Below is a small trained network, with its code and all its weights. Each question gives an input and a class and asks what happens when units are switched off, that is, made to give their printed mean instead of their output.

import numpy as np


def w(rows, s, z=0):
    codes = np.array(rows[::2]) - 128.0
    scale = np.full(codes.shape[1], s)
    scale[-1] = z or s
    return codes * scale


def f(y):
    return y / 2 * (1 + np.tanh(0.7978845608 * (y + 0.044715 * y**3)))


def log_softmax(a):
    a = a - a.max(-1, keepdims=True)
    return a - np.log(np.exp(a).sum(-1, keepdims=True))


def net(x, mask):
    res = np.array(x, float).reshape(1, 8) / 4 @ E
    y = f(res @ A[0][:, :-1].T + A[0][:, -1])
    res = res + np.where(mask, y, B[0][:, -1]) @ B[0][:, :-1]
    return log_softmax(res[-1] @ U[:, :-1].T + U[:, -1])


A, B = {}, {}
E = w([
[125,130,129],'x0',
[70,110,1],'x1',
[58,239,140],'x2',
[127,128,129],'x3',
[29,74,173],'x4',
[128,129,128],'x5',
[128,126,130],'x6',
[129,128,128],'x7',
],0.0085)
A[0] = w([
[72,125,159,103],'neuron 1',
[145,139,177,80],'neuron 2',
[166,151,114,65],'neuron 3',
[177,160,111,32],'neuron 4',
[147,157,185,23],'neuron 5',
[139,134,163,29],'neuron 6',
[120,137,127,13],'neuron 7',
[195,164,199,122],'neuron 8',
[209,154,78,54],'neuron 9',
[142,132,177,75],'neuron 10',
[43,151,5,14],'neuron 11',
[115,126,84,2],'neuron 12',
[127,128,127,116],'neuron 13',
[141,137,172,104],'neuron 14',
[113,138,53,74],'neuron 15',
[109,188,147,82],'neuron 16',
[145,138,178,54],'neuron 17',
[154,157,77,103],'neuron 18',
[100,172,128,38],'neuron 19',
[164,148,120,49],'neuron 20',
[73,184,129,81],'neuron 21',
[145,40,139,93],'neuron 22',
[91,205,149,64],'neuron 23',
[96,187,134,61],'neuron 24',
[94,111,67,30],'neuron 25',
[82,179,163,146],'neuron 26',
[112,198,128,52],'neuron 27',
[66,91,149,64],'neuron 28',
[168,50,141,72],'neuron 29',
[136,136,198,110],'neuron 30',
[66,67,196,50],'neuron 31',
[105,181,132,49],'neuron 32',
[173,158,104,74],'neuron 33',
[164,57,127,9],'neuron 34',
[133,141,82,107],'neuron 35',
[40,91,210,66],'neuron 36',
[115,128,73,65],'neuron 37',
[102,79,40,104],'neuron 38',
[145,126,190,35],'neuron 39',
[118,152,137,62],'neuron 40',
[98,190,139,58],'neuron 41',
[81,104,151,30],'neuron 42',
[112,155,128,3],'neuron 43',
[139,148,169,53],'neuron 44',
[32,65,131,60],'neuron 45',
[191,212,90,65],'neuron 46',
],0.013,0.0056)
B[0] = w([
[166,172,121,168],'neuron 1',
[71,76,154,160],'neuron 2',
[155,152,158,139],'neuron 3',
[212,143,182,145],'neuron 4',
[109,88,136,156],'neuron 5',
[145,70,156,124],'neuron 6',
[209,88,154,104],'neuron 7',
[1,71,152,253],'neuron 8',
[165,166,155,200],'neuron 9',
[88,78,151,155],'neuron 10',
[74,54,175,235],'neuron 11',
[143,58,169,122],'neuron 12',
[135,123,131,123],'neuron 13',
[79,89,142,160],'neuron 14',
[85,82,176,171],'neuron 15',
[145,89,78,164],'neuron 16',
[82,58,169,151],'neuron 17',
[132,139,174,164],'neuron 18',
[185,70,110,136],'neuron 19',
[155,149,152,130],'neuron 20',
[172,94,85,180],'neuron 21',
[179,130,39,194],'neuron 22',
[169,59,70,185],'neuron 23',
[191,53,70,159],'neuron 24',
[102,84,172,153],'neuron 25',
[132,133,75,205],'neuron 26',
[159,117,94,158],'neuron 27',
[205,164,149,163],'neuron 28',
[156,95,26,193],'neuron 29',
[88,97,134,194],'neuron 30',
[154,170,150,194],'neuron 31',
[173,82,113,144],'neuron 32',
[174,170,176,155],'neuron 33',
[176,74,73,160],'neuron 34',
[106,126,160,148],'neuron 35',
[180,185,156,222],'neuron 36',
[102,64,186,146],'neuron 37',
[68,100,185,207],'neuron 38',
[100,84,152,159],'neuron 39',
[156,89,126,119],'neuron 40',
[176,68,78,161],'neuron 41',
[179,144,161,136],'neuron 42',
[182,93,131,112],'neuron 43',
[114,92,132,140],'neuron 44',
[197,210,173,202],'neuron 45',
[187,184,170,209],'neuron 46',
],0.0076,0.0065)
U = w([
[26,65,237,88],'0',
[156,88,48,85],'1',
[70,162,154,251],'2',
[168,211,254,83],'3',
],0.0082,0.012)

Each question gives the input, the list of numbers given to net, and the class t.
The units are the neurons (one row each of A and B). Each row of codes is followed by its name. A weight is (code - 128) times the scale printed after its matrix; where a second scale follows, it is the last column's (A, B and U).
mask holds one flag per neuron, in row order. A switched-off neuron (its flag False) gives its mean, the last column of its row in B, instead of its output. The means were averaged over made-up inputs and are rounded, as every weight is.
A unit's drop is (log p(t) with every unit on - log p(t) with that unit switched off) / (log p(t) with every unit on - log p(t) with every unit switched off).
The circuit of an input: a set's keep is (log p(t) with only the set's units on - log p(t) with every unit switched off) / (log p(t) with every unit on - log p(t) with every unit switched off). Starting from the 12 units with the biggest drops (on a tie, the unit counted first), units are removed one at a time, each time the one whose removal leaves the highest keep (on an exact tie, the one counted first), for as long as the keep stays at least 0.8.
circuit, biggest first: the units of the circuit, biggest drop first
top k neurons: the k neurons with the biggest drops, biggest first
drop when u is switched off: that unit's drop, to one decimal
input [4,5,-3,1,8,-7,4,-7], class 3: top neuron -> (neuron 45)
input [-5,-6,-6,7,7,-1,-4,-5], class 2: circuit, biggest first -> (neuron 22; neuron 31)
input [-8,7,-2,-1,8,-3,7,-8], class 3: circuit, biggest first -> (neuron 45; neuron 28)
input [3,7,3,6,-6,-6,5,-5], class 0: circuit, biggest first -> (neuron 11; neuron 15)
input [-6,-4,5,0,8,0,-6,-2], class 3: circuit, biggest first -> (neuron 36; neuron 45)
input [-1,5,0,4,3,5,8,-2], class 0: circuit, biggest first -> (neuron 11; neuron 38)
input [1,3,-2,-2,5,2,-7,6], class 3: top 2 neurons -> (neuron 45; neuron 8)
input [-2,-4,-5,-4,0,-4,-8,-1], class 1: top 2 neurons -> (neuron 29; neuron 22)
input [-1,4,-8,6,5,8,-2,3], class 1: top 3 neurons -> (neuron 22; neuron 29; neuron 34)
input [-7,8,-5,-1,6,4,3,3], class 0: top 2 neurons -> (neuron 38; neuron 11)
input [-3,2,5,5,7,5,5,-1], class 3: top 2 neurons -> (neuron 45; neuron 36)
input [5,1,3,3,0,6,0,4], class 1: top 2 neurons -> (neuron 8; neuron 38)
input [-8,8,-8,2,1,7,-4,7], class 0: top 2 neurons -> (neuron 38; neuron 11)
input [-3,-3,5,-3,5,-4,-7,-8], class 1: top neuron -> (neuron 23)
input [-5,-8,4,-4,2,0,1,-5], class 0: drop when neuron 39 is switched off -> 0.0
input [-3,-4,2,3,-4,-3,-2,-6], class 0: drop when neuron 1 is switched off -> 0.1
input [-1,6,2,3,2,4,-5,-3], class 0: drop when neuron 11 is switched off -> 0.2
